Below are the code and all the weights of a small trained network. Each question names an input and a target symbol and asks about switching units off, where a switched-off unit gives its printed mean instead of its output.

import numpy as np


def w(rows, s, z=0):
    codes = np.array(rows[::2]) - 128.0
    scale = np.full(codes.shape[1], s)
    scale[-1] = z or s
    return codes * scale


def f(y):
    return y / 2 * (1 + np.tanh(0.7978845608 * (y + 0.044715 * y**3)))


def softmax(a):
    e = np.exp(a - a.max(-1, keepdims=True))
    return e / e.sum(-1, keepdims=True)


def log_softmax(a):
    a = a - a.max(-1, keepdims=True)
    return a - np.log(np.exp(a).sum(-1, keepdims=True))


def net(x, mask):
    ids = ['ΓΞΠβδεηλτφψ'.index(c) for c in x.split()]
    T = len(ids)
    res = E[ids] + P[:T]
    q, k, v = (res @ M[0].T for M in (Q, K, V))
    z = softmax(np.where(np.tri(T) > 0, q @ k.T / 2**0.5, -1e9)) @ v
    res = res + np.where(mask[0], z, O[0][:, -1]) @ O[0][:, :-1]
    y = f(res @ A[0][:, :-1].T + A[0][:, -1])
    res = res + np.where(mask[1:25], y, B[0][:, -1]) @ B[0][:, :-1]
    return log_softmax(res[-1] @ U[:, :-1].T + U[:, -1])


Q, K, V, O, A, B = {}, {}, {}, {}, {}, {}
E = w([
[161,133,152,103],'Γ',
[111,130,108,34],'Ξ',
[13,209,124,137],'Π',
[96,154,110,159],'β',
[71,131,65,193],'δ',
[128,96,54,109],'ε',
[125,179,150,140],'η',
[120,133,70,153],'λ',
[99,42,248,104],'τ',
[117,208,161,129],'φ',
[242,139,89,37],'ψ',
],0.011)
P = w([
[173,144,165,250],'0',
[120,143,122,164],'1',
[98,149,114,128],'2',
[91,144,116,85],'3',
[81,147,123,48],'4',
[79,147,114,34],'5',
[70,148,113,7],'6',
[52,155,110,2],'7',
],0.0063)
Q[0] = w([
[216,140,43,160],'h0',
[254,19,211,226],'h0',
],0.007)
K[0] = w([
[114,197,102,120],'h0',
[80,175,103,246],'h0',
],0.012)
V[0] = w([
[80,1,201,123],'h0',
[2,63,198,180],'h0',
],0.0079)
O[0] = w([
[41,2,180,92,253],'h0',
[70,72,154,176,224],'h0',
],0.0099,0.002)
A[0] = w([
[152,142,136,166,93],'n0',
[95,171,143,115,185],'n1',
[56,88,169,129,2],'n2',
[183,113,163,163,175],'n3',
[120,111,133,104,88],'n4',
[164,51,154,96,190],'n5',
[117,50,162,113,1],'n6',
[157,154,179,116,167],'n7',
[169,113,113,93,187],'n8',
[71,58,177,125,245],'n9',
[124,115,107,62,77],'n10',
[154,137,165,145,174],'n11',
[173,120,165,190,154],'n12',
[128,109,128,113,145],'n13',
[108,142,135,116,140],'n14',
[99,163,154,242,157],'n15',
[105,105,121,92,66],'n16',
[123,97,136,88,85],'n17',
[235,78,102,94,202],'n18',
[173,147,160,51,181],'n19',
[254,232,121,126,196],'n20',
[160,67,49,186,183],'n21',
[126,122,105,119,135],'n22',
[162,103,35,188,144],'n23',
],0.01,0.0087)
B[0] = w([
[168,152,141,146,121],'n0',
[84,124,112,140,166],'n1',
[224,164,99,86,163],'n2',
[132,100,102,158,133],'n3',
[144,142,129,123,128],'n4',
[79,141,98,120,176],'n5',
[163,211,122,103,150],'n6',
[130,121,112,155,141],'n7',
[99,108,112,112,150],'n8',
[65,99,127,131,252],'n9',
[172,134,173,162,130],'n10',
[122,108,94,177,138],'n11',
[151,99,113,194,129],'n12',
[111,132,120,116,140],'n13',
[118,124,118,124,140],'n14',
[113,145,153,211,147],'n15',
[176,160,146,131,131],'n16',
[144,158,129,123,135],'n17',
[94,119,96,108,152],'n18',
[96,108,111,157,162],'n19',
[147,145,10,143,192],'n20',
[159,28,143,83,138],'n21',
[118,126,144,116,131],'n22',
[201,44,167,104,135],'n23',
],0.011,0.015)
U = w([
[92,85,86,170,224],'Γ',
[107,169,113,67,182],'Ξ',
[116,254,200,169,38],'Π',
[165,140,156,157,115],'β',
[177,91,193,151,128],'δ',
[209,63,137,54,31],'ε',
[167,169,142,160,24],'η',
[205,108,138,125,141],'λ',
[84,85,179,105,152],'τ',
[162,195,131,161,4],'φ',
[180,190,92,62,64],'ψ',
],0.0083,0.003)

Each question gives the input, a string of symbols that net reads in full, and the target symbol t.
The units are the heads (2 rows each of Q, K, V and O) and the neurons (one row each of A and B). Each row of codes is followed by its name. A weight is (code - 128) times the scale printed after its matrix; where a second scale follows, it is the last column's (O, A, B and U).
mask holds one flag per unit, heads first, then neurons. A switched-off unit (its flag False) gives its mean, the last column of its rows in O or B, instead of its output. The means were averaged over made-up inputs and are rounded, as every weight is.
A unit's drop is (log p(t) with every unit on - log p(t) with that unit switched off) / (log p(t) with every unit on - log p(t) with every unit switched off).
The circuit of an input: a set's keep is (log p(t) with only the set's units on - log p(t) with every unit switched off) / (log p(t) with every unit on - log p(t) with every unit switched off). Starting from the 12 units with the biggest drops (on a tie, the unit counted first), units are removed one at a time, each time the one whose removal leaves the highest keep (on an exact tie, the one counted first), for as long as the keep stays at least 0.8.
circuit, biggest first: the units of the circuit, biggest drop first
top k neurons: the k neurons with the biggest drops, biggest first
drop of u: that unit's drop, to one decimal
input ψ β τ Π φ δ, target τ: circuit, biggest first	[n20; n2; n21]
input ψ δ Π Ξ, target ψ: circuit, biggest first	[h0]
input τ ε τ λ β φ, target τ: circuit, biggest first	[h0; n20]
input δ δ Π, target Π: top 2 neurons	[n15; n20]
input η Ξ τ ε Π ε ε φ, target τ: top 3 neurons	[n20; n2; n6]
input Ξ φ τ τ φ Ξ, target τ: circuit, biggest first	[n20; h0]
input Ξ φ ψ λ φ ε φ, target ψ: top 2 neurons	[n9; n20]
input ψ ε Ξ φ η ε λ, target ψ: circuit, biggest first	[h0; n9]
input τ Ξ φ η τ η, target τ: top 2 neurons	[n20; n9]
input τ τ Ξ Ξ Ξ Π Π, target τ: circuit, biggest first	[n20; n2]
input λ ε Γ Π Π τ τ Ξ, target τ: top 3 neurons	[n20; n9; n10]
input η Π ε τ τ ε Π, target τ: top 2 neurons	[n9; n20]
input Ξ φ η η ψ, target ψ: top 3 neurons	[n9; n20; n15]
input Γ ψ Π ψ Π ε, target ψ: top 2 neurons	[n9; n20]
input Π τ Γ, target τ: top 2 neurons	[n20; n2]
input ψ Π ψ Π, target ψ: top neuron	[n20]
input φ Ξ ψ τ ε ψ, target ψ: drop of n9	0.9
input Γ ψ η, target ψ: drop of h0	1.8
input φ φ λ ψ η, target ψ: drop of n21	0.0
input Π Ξ ψ δ, target ψ: top neuron	[n9]
